Below are the code and all the weights of a small trained network. Each question names an input and a class and asks about switching units off, where a switched-off unit gives its printed mean instead of its output.

import numpy as np


def w(rows, s, z=0):
    codes = np.array(rows[::2]) - 128.0
    scale = np.full(codes.shape[1], s)
    scale[-1] = z or s
    return codes * scale


def f(y):
    return y / 2 * (1 + np.tanh(0.7978845608 * (y + 0.044715 * y**3)))


def log_softmax(a):
    a = a - a.max(-1, keepdims=True)
    return a - np.log(np.exp(a).sum(-1, keepdims=True))


def net(x, mask):
    res = np.array(x, float).reshape(1, 3) / 4 @ E
    y = f(res @ A[0][:, :-1].T + A[0][:, -1])
    res = res + np.where(mask, y, B[0][:, -1]) @ B[0][:, :-1]
    return log_softmax(res[-1] @ U[:, :-1].T + U[:, -1])


A, B = {}, {}
E = w([
[127,133,125,57,48,100,170,156,188,83,168],'x0',
[44,191,53,78,174,135,149,233,183,78,48],'x1',
[112,66,123,158,151,207,113,100,184,9,49],'x2',
],0.013)
A[0] = w([
[102,126,124,250,165,179,46,76,72,116,76,182],'N0',
[141,121,145,106,92,107,116,128,130,182,155,92],'N1',
[191,129,181,114,134,101,171,117,74,172,171,254],'N2',
[112,214,72,49,151,114,205,182,148,123,155,57],'N3',
[214,115,193,111,32,128,151,101,112,105,228,199],'N4',
[84,130,92,66,119,161,178,151,204,71,73,172],'N5',
[130,124,161,131,161,167,131,117,105,63,105,90],'N6',
[120,91,104,117,166,147,89,101,146,100,110,37],'N7',
[149,117,120,186,158,162,76,142,110,146,100,10],'N8',
],0.012,0.0037)
B[0] = w([
[254,74,102,192,117,64,73,88,115,194,170,229],'N0',
[157,114,163,201,89,187,156,175,59,60,111,171],'N1',
[108,80,81,240,85,105,208,155,87,121,91,214],'N2',
[144,139,65,131,124,107,3,130,161,187,117,219],'N3',
[218,10,147,138,176,101,225,35,203,161,101,236],'N4',
[22,202,136,133,123,152,219,230,95,41,94,253],'N5',
[180,130,132,204,84,127,149,119,120,66,130,173],'N6',
[112,111,161,168,128,183,200,105,137,137,149,166],'N7',
[127,112,129,116,119,117,82,120,137,186,123,165],'N8',
],0.0095,0.022)
U = w([
[49,237,76,101,92,105,61,221,112,100,120,208],'0',
[95,139,188,54,108,164,78,123,99,99,186,21],'1',
[108,192,180,81,124,173,131,91,112,105,185,12],'2',
[254,48,133,166,114,104,86,60,130,159,127,205],'3',
[110,136,218,45,110,107,198,59,149,81,124,4],'4',
[53,157,119,164,103,169,224,188,110,10,98,171],'5',
],0.0094,0.004)

Each question gives the input, the list of numbers given to net, and the class t.
The units are the neurons (one row each of A and B). Each row of codes is followed by its name. A weight is (code - 128) times the scale printed after its matrix; where a second scale follows, it is the last column's (A, B and U).
mask holds one flag per neuron, in row order. A switched-off neuron (its flag False) gives its mean, the last column of its row in B, instead of its output. The means were averaged over made-up inputs and are rounded, as every weight is.
A unit's drop is (log p(t) with every unit on - log p(t) with that unit switched off) / (log p(t) with every unit on - log p(t) with every unit switched off).
The circuit of an input: a set's keep is (log p(t) with only the set's units on - log p(t) with every unit switched off) / (log p(t) with every unit on - log p(t) with every unit switched off). Starting from all 9 units, units are removed one at a time, each time the one whose removal leaves the highest keep (on an exact tie, the one counted first), for as long as the keep stays at least 0.8.
circuit, biggest first: the units of the circuit, biggest drop first
k most important neurons: the k neurons with the biggest drops, biggest first
drop of u: that unit's drop, to one decimal
input [6,6,2], class 0: circuit, biggest first => N3
input [-7,8,1], class 0: circuit, biggest first => N4, N2
input [-3,5,0], class 0: circuit, biggest first => N4, N2
input [-5,4,1], class 3: 2 most important neurons => N0, N5
input [8,2,1], class 0: 2 most important neurons => N3, N2
input [-7,8,-6], class 0: drop of N4 => 0.2
input [1,0,0], class 5: drop of N6 => -0.1
input [-8,8,-1], class 0: drop of N4 => 1.2
input [-7,6,-3], class 3: 2 most important neurons => N5, N0
input [-3,3,-4], class 0: 2 most important neurons => N4, N0
